In the rows, zero is written as 128.
Each row has a class, written after it.
[135 226 129 126 151  87 166 160  88 102 134 113 121 131 116 121 135 126
 152 115 147 170 123  93 142 113 141 134 130 222 139 106 126 141 136 122
  87 121 138 150 168 137 148 104 122 100 122  97 115 128 126 112 141 128
 128 171 113 117 130 145 145  97 139 111  32 133 104 127 118 109 163 147
 159 142 104 139 125  76 136  86 122 133  99 151  92 134 151 133 149 134
 127 124 114 134 124 131 129 108 152 121 143 122 145 141 118 141 128 130
 115 101 157 107 149 133 170 137] | H
[121 157 126 118 137 105 144 134 103 117 101 112 134 208 127 123 121 144
 161 155 118 153 119 111  38 143 112 146 127 195 131 111 134 124 116 135
  86 142 111 128 131 126 143 112 116 125 113 139 105 129 140 123 109 122
 155 136 139 160 133 136 139 113 130 133 106  98 150 139 110 148 156 125
  67 122 141 109 121 128  91  98 127 137 123 105  26 156 127 147 114 117
 119 109 127 120 133 157  95 124 115 135 139 127 133 119 144 130 141 112
 123 122 147 112 106 124 127 121] | H
[136 222 120 136 163  83 139 132 108 105 129 104 123 104 133 117 128 129
 150  97 115 147 120  88 136 124 143 141 128 242 136  96  89 140 143 128
  64 160 147 120 134 119 146  97 110 145 124 104  86 135 132  99 142 135
 142 151 139 137 127 116 125  83 156 116  10 158 132 111 114 127 165 126
 177 141  63 128 128  85 159  67 130 112 110 133  67 130 145 128 111 118
 121 126 124 119 126 157 136  95 141 113 122 119 123 176 129 132 133 120
 115 111 123 107 135 124 171 136] | H
[136 225 147 141 110  46 154 138  86 120 128 124 127 252 109 149 133 140
 149  62 139 149 130  64 142 132 135 123  68 154 148 105 150 141 124 124
  86 140 193 104 159 136 120 102 135 141 116  84 127 104 133  60 104 120
  95  99 159 133 122 128  95 106 152 117 129 103 108 124 113 100 134 166
 132 194 138 144 144 137 138 158 132 136 102 134  78 132 137 129 126 128
 124 130 133 167 130 122 104 107 187 132 127 100 134 139 112 159 147 100
 126 199  61  93  34 122 118 154] | L
[121 158  98 127 146  87 131 124 118 101 120 140 130 144 134 120 121 128
 153  97 105 151 120  98 137 149 122 135 146 206 158 111 117 119 140 129
  92 146 118 123 119 138 125 107 120 176 120 105  95 132 129  99 140 128
 134 125 134 143 136 123 120  85 153 115  65  87 153 123 102 108 144 113
  76 110 115 112 129  93 140  82 136 131 135 117  90 155 112 127 136 127
 125 134 115 108 133 128 130  96 149 127 122 138 120 153 136 138 138 116
 122  99  99 122 139 126 126 122] | H
[142   6 112 123 125  99 112 107 113 117 139  87 128 170 125 131 127 116
 133  68 104 109 156  90 128 122 145 119 116 166 169 106 136 120 138 124
  80 164 137 119 145 154  48 144 104 206 132 120  78 128 147  80 134 148
 101  72 128 133 127 113  84  95 142  85 154  64 110 109 118 127 133 152
 151 151 161 131 123  76 173  65 130 114 138 142 124 128  91  99 135 118
 105 119 125 162 135 136 157  92 176 133 113 140 111 197 103 137 143 117
 132 108 117 134  91 131 122 140] | L
[149 218 134 135 193  65 140 141 139  95 127 146 122 139 129 131 149 144
 144  80 153 189 160  85 148 117 139 126 127 252 129 141 124 127 136 128
  86 137 126 139 119 133 163  70 140 174 112  70  88 133 125  74 116 123
 130 158 120 129 135 135 146  66 149  97  61  74 147 123 124 133 150 125
  37 132  39  98 126 143 133  80 136 123 139 113  89 129 144 131 130 137
 116 102 130 129  97 154 131  98 192 138 121 131 131 152 132 124 129  90
 114  61  82 115 181 142 144 150] | L
[146 133 121 105 122 101 129 135 100 128 149  46 128 117 117 140 132 141
 122 159 128 153 135 114 132 117 137 129  60 196 119 102 132 126 119 132
  50 140 182 131 158 118  67 159 122 131 113 139  73 115 135  96 124 127
 142 135 146 105 132 125  99 151 136 117 147 159 115 139 137 107 135 147
 252 179 139 148 122  78 141  72 135 107 117 176 103 111 111 141 125 138
 129 147 132 165 117 133 119 112 174 144 140 115 126 158 107 127 152 141
 120 163 206 111  62 131 166 156] | L
[134 148 102 125 151  92 133 136  53 134 150 113 122  83 120 126 134 114
 132 127 130 148 134 126 162 124 128 136 111 195 135 115 119 128 138 128
 125 127 150 125 150 110 118 148 116 120 125 125 144 124 135  74 139 118
 112 165 140 124 126 128 131 155 134 111  90 130 140  64 135 101 129 108
 183 146 110 149 135  83 165  59 129 131 135 164 109 122 117 130 136 140
 110 128 128 145 112 143 142 130 162 129 125 108 131 142 125 126 132 130
 120 142 171 127 154 121 142 126] | M
[131 136 112 117 149  85 111 132  95 156 159 113 120  99 122 130 136 135
 153 109 127 128 142  91 142 134 125 129 100 212 163 120 133 134 143 124
   6 128 153 128 154 143  75 130 113 174 104 168  58 126 135  51 141 131
 158 167 144 123 134 144 110 156 128  97 118 109 140 129 134 124 116 146
 115 158  50 129 129  50 147  10 125 130 128 162 134 113 116 123 130 130
 121 121 130 134 114 132 112  99 163 130 126 141 132 164 127 137 137 118
 130 129 252 121 121 157 140 116] | M
[123 119 145 130 125 149 133 125 122 172 140 122 134 138 131 128 126 126
 120 116 127 101 136 112 129 128 122 131 104 102 138 129 139 137 125 136
 107 125 147 130 126 136 140 120 151 122 147 130 125 132 129 146 123 121
 122 110 133 118 129 130 124 131 133 117 194 152 123 115 125 166 129 156
 160 141 109 121 128 159 141 152 159 113 100 121 127 125 140 130 126 130
 132 140 132 145 131 147 126 119 129 139 126 118 126 128 120 116 139 122
 133 155 109 129 109 151 132 121] | H
[161 163 133 114 159 120 125 137 177  47 151 123 127  92 132 108 130  98
 116 127 166 203 132 129 138 111 135 123 110 236 112 114 112 114 108 114
 173 147 152 138 110 103 161 111 128 158 118  53 100 123 128 117  99 132
 111 155 108 112 124 106 162  60 142  96  61  89 131 130 117  90 144  72
 118 137 132 114 131 147 123 121 155 133 130 159  86 128 145 138 130 132
 129 129 120 126  85 143 141 148 189 134 122 115 116 154 138 107 140 123
 127  54  27 134 167 118 148 180] | L
[129 171 132 131 150  78 137 133 117 115 155  11 131  90 117 113 128 119
 145 159 124 188 133  99 139 121 138 142 123 239 129 106  89 139 149 137
  53 151 132 129 143 128 131 130 101  88 119  88  90 131 140 121 138 130
 135 164 130 115 134 127 135 114 134 107  50 148 149 122 126 117 155 125
 252 133  95 135 130  72 168  49 126  98 127 158  22 134 121 134 137 115
 132 144 124 108 112 156 144 105 168 143 135 119 124 136 122 127 123 158
  93 121 184 112 128 128 173 134] | M
[139 185 129 135 157  78 138 120  91 124 130 136 131 121 131 116 136 140
 142  78 120 155 146  90 134 125 136 151 130 238 123 106 120 133 157 135
  54 164 107 117 139 157 149  98 128 176 119 103 101 146 132  84 140 131
 142 147 129 140 136 116 122  91 145 118  76 123 173 122  91 150 145 135
  85 135  27 111 138 105 154  63 149 133 123 129 109 125 125 160 135 137
 112 105 129 128 121 142 141 102 156 127 135 128 122 179 124 135 114  89
 129 108 120 103 162 131 141 111] | H
[ 99 252 132 122 137  79 153 141 116 106 110 160 139 191 129 120 104 134
 139  85 111 170 120 104 140 138 109 148 128 194 119 107  95 129 143 121
 127 109 134 126 118 129 213  82 132 117 123  76 155 143 135  83 131 121
 128 155 119 153 128 124 144  80 146 129   4 127 157 133 100 126 159 118
  90 124  88 113 127 150 131 129 151 138 114 105  52 141 136 135 139 134
 113 120 128 136 138 149 138 109 135 122 115  79 109 133 148 135 128 116
 120 139  60 122 127 127 149 129] | H
[121 154 114 145 141 103 128 138 113 143 125 129 129  97 130 124 129 122
 146 118 131 122 134  88 121 106 148 128 145 194 147 111 127 155 148 121
  44 125 117 134 123 143 128 100 127 135 108 129 101 130 111  97 163 133
 148 152 138 114 132 136 136 123 124 101  84 132 143 125 132 145 144 147
 100 113  50 119 144  80 169  58 125 117 128 128 167 123 134 124 137 108
 116 131 108 133 133 133 124 105 138 118 133 148 136 147 125 134 125 111
 124  88 190 121 162 131 152 113] | H
[129  66 116 128 171  83 113 116 164  79 133  96 130  92 140 107 134 114
 140 112 160 178 136 117  49 107 164 118 151 230 143 113 114 118 132 131
 120 150  97 128 125 131 122 120 122 171 122  76  87 131 143  84 115 129
 117 144 113  95 132 120 184  81 124  85  99  20 143 117 145 100 123 103
  43 119 117 108 125 107 150  49 127 129 140 154 137 140 122 111 134 132
 127 104 124  97  89 133 161 127 198 131 126 139 126  92 133 123 136 113
 114  47 143 135 185 126 129 149] | L
[128 166 139 130 185  81 141 142 138 114 140  87 131 104 117 110 142 133
 131 125 139 172 130 117 147 120 139 132 126 215 129 117  97 125 130 133
 126 126 122 138 130 113 153 125 125 102 136  81 176 132 129  94 121 122
 126 174 124 122 135 135 148 130 120  92  59 128 145 133 117 109 133 116
 156 131  84 112 134 121 167  79 128 118 133 145 113 118 127 120 128 130
 123 138 127 121 111 139 153 144 180 137 125 109 124 136 121 130 125 136
 125 119 141 131 162 133 150 122] | M
[144 196 153 132 175  50 143 142 178 102 122 134 126 105 123 103 142 137
 153  99 141 193 130 113 141 133 136 137 140 245 135 114  94 124 130 150
 138 154 119 132  91 104 208  99 135 138 129  59 131 130 135  71 120 118
 142 175 118 127 131 125 168 102 140 106  60 111 174 130 118 129 128  84
  84 116  33  96  98 193 166  96 142 120 114 130 116 124 135 130 136 133
 122 134 135 128 109 147 150 142 213 115 123 105 122 122 145 128 120 130
 123  85  53 128 197 135 141 111] | M
[132 252 122 132 137  60 141 144 109 131 138 151 137 120 118 138 120 131
 159 100 121 155 132  97 136 137 127 139  95 229 141 115 124 135 167 137
  27 141 163 115 156 142 149 103 121 152 111 116 101 131 133  83 150 131
 149 157 158 116 130 132 136 125 131 117  49 151 144 121 103 152 143 156
 153 160  15 118 136  79 150  55 143 126 105 129  78 127 127 136 123 133
 106 123 131 141 124 144 114  77 152 128 128 109 137 169 105 142 134 109
 122 123 144 116 124 133 163 138] | H
[128 252 118 133 130  82 150 155  87 106 141 159 129 156 122 130 129  93
 133  98 133 178 136  97 136 140 128 130 115 211 117 105 115 125 136 110
  63 147 166 127 133 143 144  95 129 161 130 113 105 127 121 106 145 128
 123 122 141 132 103  86 136  67 144 124  32 151 119 141 107 139 165 133
 122 140 106 135 125  89 117  86 131 142 120 156  65 145 128 138 122 128
 113 141 117 116 127 138 101  96 114 129 124 126 136 172 128 141 143  86
 115 124 110 115  96 138 157 159] | H
[146 250 126 113 147  47 153 136 115 124 144  98 138 125  99 110 137  92
 150 105 103 176 119 107 143 120 128 152 102 246 134  98 119 128 145 130
  79 177 177 152 158 134 128 130 123 144 115 111 128 117 135  39 138 134
 148 176 134 135 137 111 114 129 139 117  26 150 161 126 120 108 144 112
 200 154  85 147 138  68 169  36 144 135 126 155  58 119 114 142 128 133
 119 127 129 137 119 141 131 102 164 126 128  93 117 169 123 147 117 134
 116 157 155 113 115 128 163 121] | M
[143 197 148 136 146  37 122 137 156 101 113 107 135 152 131  83 137 142
 175 123 137 212 123 108 152 124 126 140 166 234 114 119  62 124 157 136
 120 171 113 132 104  97 199 103 127  87 133  72 128 130 133 101 146 134
 163 153 126 158 126 157 136  93 138 128  13  71 182 125 110 132 148  82
  44  89  96 123 131 122 149  71 114 131 145 118  59 146 116 136 116 127
 140 119 130  90 118 131 133 118 171  83 131 108 129 130 142 126 131 139
 123 126 103 133 163 140 134  94] | M
[116 189 132 139 102 103 128 133 165  71 132 106 135 131 128 119 100 124
 145 119 123 197 123 126 135 121 134 133 110 189  96  99  82 106 137 147
 137 164 173 131 108 112 165 119 138 142 127  65 125 139 133 141 116 130
 154 120 129 139 131  96 131  92 145 112  78 128 142 134 113 130 135 107
 178 113 113 143 137 152 156 118 146 119 141 140  90 119 109 149 127 125
 125 151 119 120 116 137 131 106 151 134 130 101 141 149 118 123 152 135
 138 142  25 113 103 154 119 165] | L
[180 237 112 120 167 105  96 119 204  78 153 248 116  49 132 138 143 124
 130  22 161 113 127 111 123 117 165 145 144 252 160 107 108 136 161 125
 170 141 170 125  81 121 182  81 144 242 113  86 106 145 139  51 154 128
 113 145 114 137 128 101 135  70 140  87 107 112 171 113 145 168  84 119
   7 129   4 120 146 154 196  89 160 138 136 130 232  76 140  82 138 129
 123 111 130 154  87 146 159 126 170 111 108 128 138 194 108 126 150  49
 123  74   4 131 240 124 136 156] | L
[139 186 102 134 172  80 134 130 106 132 150 150 117  53 125 127 145 137
 153 108 130 130 133  91 123 122 135 135 108 226 143 104 127 134 141 143
  47 130 137 131 149 139 112 116 119 166 120 131  88 111 165  68 139 140
 137 152 140 145 127 132 129 124 115 108  77  98 141 133 117 117 141 141
  85 138  51 127 129  52 146  64 139 132 113 136 129 139 132 130 125 132
 112 110 122 135 113 139 118  98 148 140 134 141 137 153 114 141 130 109
 113 117 235 127 136 125 144 114] | H
[141 252 107 130 156  45 145 120  91 117 144 167 119 131 128  83 126 130
 157  78 113 152 123  95 149 118 135 133 151 252 146  95 121 145 170 123
  68 157 135 131 150 143 153 148 122 166 117 102 125 133 134  25 165 156
 144 177 135 144 135 126 123 100 147 125   4 100 152 135 110 133 157 128
  69  99  80 153 128  12 124  44 137 135 134 137  95 131  70 130 120 118
 115 101 110 132 129 144 120  89 140 108 133 136 133 195 137 143 138 112
 119 130 174 123 165 128 157 126] | H
